Below are the code and all the weights of a small trained network. Each question names an input and a target symbol and asks about switching units off, where a switched-off unit gives its printed mean instead of its output.

import numpy as np


def w(rows, s, z=0):
    codes = np.array(rows[::2]) - 128.0
    scale = np.full(codes.shape[1], s)
    scale[-1] = z or s
    return codes * scale


def norm(h):
    return h / np.sqrt((h * h).mean(-1, keepdims=True) + 1e-5)


def f(y):
    return y / 2 * (1 + np.tanh(0.7978845608 * (y + 0.044715 * y**3)))


def softmax(a):
    e = np.exp(a - a.max(-1, keepdims=True))
    return e / e.sum(-1, keepdims=True)


def log_softmax(a):
    a = a - a.max(-1, keepdims=True)
    return a - np.log(np.exp(a).sum(-1, keepdims=True))


def net(x, mask):
    ids = ['Παβγεζηθλμξστφψω'.index(c) for c in x.split()]
    T = len(ids)
    res = E[ids] + P[:T]
    u = 0
    for l in range(2):
        r = norm(res)
        for j in range(2):
            rows = slice(3 * j, 3 * j + 3)
            q, k, v = (r @ M[l][rows].T for M in (Q, K, V))
            z = softmax(np.where(np.tri(T) > 0, q @ k.T / 3**0.5, -1e9)) @ v
            o = O[l][rows]
            res = res + np.where(mask[u + j], z, o[:, -1]) @ o[:, :-1]
        u += 2
        y = f(norm(res) @ A[l][:, :-1].T + A[l][:, -1])
        res = res + np.where(mask[u : u + 8], y, B[l][:, -1]) @ B[l][:, :-1]
        u += 8
    return log_softmax(norm(res)[-1] @ U[:, :-1].T + U[:, -1])


Q, K, V, O, A, B = {}, {}, {}, {}, {}, {}
E = w([
[90,165,144],'Π',
[86,165,141],'α',
[137,48,97],'β',
[164,39,87],'γ',
[96,84,107],'ε',
[154,48,97],'ζ',
[95,170,177],'η',
[162,107,219],'θ',
[127,54,97],'λ',
[84,165,144],'μ',
[88,167,148],'ξ',
[148,138,246],'σ',
[87,169,149],'τ',
[250,198,42],'φ',
[2,194,131],'ψ',
[118,43,52],'ω',
],0.015)
P = w([
[96,44,254],'0',
[92,91,124],'1',
[158,84,181],'2',
[128,99,147],'3',
[109,116,129],'4',
[109,131,134],'5',
[96,138,111],'6',
[94,144,107],'7',
[88,153,103],'8',
[87,159,97],'9',
[90,164,102],'10',
[87,166,94],'11',
[90,167,91],'12',
[85,168,86],'13',
],0.0088)
Q[0] = w([
[130,129,158],'L0H0',
[190,134,186],'L0H0',
[114,118,97],'L0H0',
[80,253,150],'L0H1',
[125,31,122],'L0H1',
[123,107,89],'L0H1',
],0.015)
K[0] = w([
[162,90,171],'L0H0',
[78,93,135],'L0H0',
[150,110,86],'L0H0',
[224,254,81],'L0H1',
[130,101,188],'L0H1',
[149,49,118],'L0H1',
],0.0094)
V[0] = w([
[121,192,112],'L0H0',
[147,176,107],'L0H0',
[251,241,75],'L0H0',
[141,94,138],'L0H1',
[25,101,131],'L0H1',
[108,193,165],'L0H1',
],0.011)
O[0] = w([
[97,92,74,75],'L0H0',
[162,204,164,82],'L0H0',
[141,254,116,2],'L0H0',
[82,97,101,153],'L0H1',
[94,178,152,174],'L0H1',
[60,177,139,90],'L0H1',
],0.0073,0.0088)
A[0] = w([
[238,89,216,95],'L0N0',
[80,176,22,2],'L0N1',
[130,126,219,105],'L0N2',
[34,88,118,148],'L0N3',
[167,163,241,240],'L0N4',
[73,190,200,150],'L0N5',
[124,110,122,77],'L0N6',
[244,107,1,197],'L0N7',
],0.0098,0.0031)
B[0] = w([
[80,175,146,168],'L0N0',
[141,179,108,131],'L0N1',
[113,89,75,150],'L0N2',
[197,2,122,242],'L0N3',
[84,129,74,156],'L0N4',
[83,128,162,167],'L0N5',
[145,119,124,132],'L0N6',
[100,213,127,253],'L0N7',
],0.0087,0.0057)
Q[1] = w([
[222,196,170],'L1H0',
[160,36,117],'L1H0',
[175,159,148],'L1H0',
[170,146,147],'L1H1',
[126,148,113],'L1H1',
[253,152,185],'L1H1',
],0.013)
K[1] = w([
[141,6,182],'L1H0',
[144,171,11],'L1H0',
[70,127,151],'L1H0',
[181,197,101],'L1H1',
[73,156,126],'L1H1',
[139,55,100],'L1H1',
],0.012)
V[1] = w([
[62,97,142],'L1H0',
[124,201,172],'L1H0',
[169,164,187],'L1H0',
[74,176,169],'L1H1',
[138,65,198],'L1H1',
[185,162,9],'L1H1',
],0.011)
O[1] = w([
[77,26,80,178],'L1H0',
[239,128,193,18],'L1H0',
[106,214,130,63],'L1H0',
[50,131,253,72],'L1H1',
[168,202,208,253],'L1H1',
[81,121,63,17],'L1H1',
],0.0075,0.0073)
A[1] = w([
[155,73,165,153],'L1N0',
[130,182,241,163],'L1N1',
[83,144,203,58],'L1N2',
[250,86,32,253],'L1N3',
[49,152,126,232],'L1N4',
[64,229,118,185],'L1N5',
[65,28,152,212],'L1N6',
[195,191,152,68],'L1N7',
],0.014,0.0052)
B[1] = w([
[137,197,54,177],'L1N0',
[168,198,2,142],'L1N1',
[51,141,128,135],'L1N2',
[29,223,211,221],'L1N3',
[242,57,60,153],'L1N4',
[228,108,43,138],'L1N5',
[167,133,32,252],'L1N6',
[218,11,146,139],'L1N7',
],0.0068,0.016)
U = w([
[123,7,92,228],'Π',
[26,123,19,96],'α',
[119,94,151,2],'β',
[90,108,165,73],'γ',
[110,105,150,32],'ε',
[99,119,169,97],'ζ',
[121,111,155,64],'η',
[142,115,147,59],'θ',
[100,119,164,86],'λ',
[116,111,166,101],'μ',
[118,117,167,102],'ξ',
[156,140,140,113],'σ',
[133,130,161,112],'τ',
[224,167,124,140],'φ',
[175,126,130,93],'ψ',
[59,188,129,144],'ω',
],0.015,0.0069)

Each question gives the input, a string of symbols that net reads in full, and the target symbol t.
The units are the heads (3 rows each of Q, K, V and O) and the neurons (one row each of A and B). Each row of codes is followed by its name. A weight is (code - 128) times the scale printed after its matrix; where a second scale follows, it is the last column's (O, A, B and U).
mask holds one flag per unit, layer by layer, with each layer's heads first. A switched-off unit (its flag False) gives its mean, the last column of its rows in O or B, instead of its output. The means were averaged over made-up inputs and are rounded, as every weight is.
A unit's drop is (log p(t) with every unit on - log p(t) with that unit switched off) / (log p(t) with every unit on - log p(t) with every unit switched off).
The circuit of an input: a set's keep is (log p(t) with only the set's units on - log p(t) with every unit switched off) / (log p(t) with every unit on - log p(t) with every unit switched off). Starting from the 12 units with the biggest drops (on a tie, the unit counted first), units are removed one at a time, each time the one whose removal leaves the highest keep (on an exact tie, the one counted first), for as long as the keep stays at least 0.8.
circuit, biggest first: the units of the circuit, biggest drop first
most important unit: the unit with the biggest drop
k most important neurons: the k neurons with the biggest drops, biggest first
top k neurons in layer l: the k neurons of layer l with the biggest drops, biggest first
heads that matter: for each layer, one digit per head in row order, 1 if its drop is at least 0.15 and else 0, layers parted by /
input ε γ λ σ φ μ θ, target φ: circuit, biggest first : L1H0
input ξ ω ω γ λ β Π ζ ζ ω ζ, target α: circuit, biggest first : L1N3; L1N4
input η ξ λ φ ζ ω ζ, target ω: circuit, biggest first : L1N3; L1H0
input μ ω ω ω Π ζ σ ε β ξ λ α, target Π: circuit, biggest first : L1N3; L1N4
input σ σ τ γ ζ γ β φ σ, target φ: circuit, biggest first : L1N1; L0N7
input φ σ ζ, target φ: circuit, biggest first : L1H0; L0H0
input θ φ λ, target φ: heads that matter : 00 / 10
input γ γ ζ γ ζ ω λ γ ω φ σ γ ω, target ω: heads that matter : 00 / 11
input γ ω η γ γ ω γ φ σ, target φ: heads that matter : 01 / 10
input ζ μ ξ τ ω γ σ σ ζ Π φ σ Π, target φ: 2 most important neurons : L1N1; L1N7
input τ γ γ γ, target α: heads that matter : 00 / 01
input θ θ β Π φ ω τ γ φ λ θ, target α: 2 most important neurons : L0N4; L0N7
input τ ζ ζ β ω φ γ θ ζ μ Π γ ω γ, target ω: heads that matter : 10 / 01
input η ε φ ζ ω ε, target ω: top 2 neurons in layer 0 : L0N3; L0N7
input γ ζ σ ζ τ γ σ ψ ψ τ μ, target Π: 3 most important neurons : L1N3; L1N4; L0N7
input α φ ω ε γ φ α θ ξ ε μ θ Π, target Π: most important unit : L0H0
input φ γ θ, target φ: circuit, biggest first : L1H0; L1N1
input Π Π φ γ η τ ω ζ, target ω: heads that matter : 10 / 00
input Π φ ω ξ ω μ, target ω: heads that matter : 11 / 11
input β λ β σ ω τ ζ γ β ζ σ, target α: heads that matter : 00 / 00
input ζ γ α γ γ ζ, target α: heads that matter : 00 / 01
input ξ ε γ ζ ζ γ φ β γ λ γ ω γ, target ω: most important neuron : L1N3
input ξ φ γ β γ σ Π φ γ γ ζ λ θ η, target Π: top 4 neurons in layer 0 : L0N5; L0N7; L0N4; L0N2
input ω β θ λ σ η η ω μ θ γ Π, target Π: heads that matter : 00 / 10
input η γ ζ α ε β φ ψ Π ω γ β, target ω: heads that matter : 10 / 01
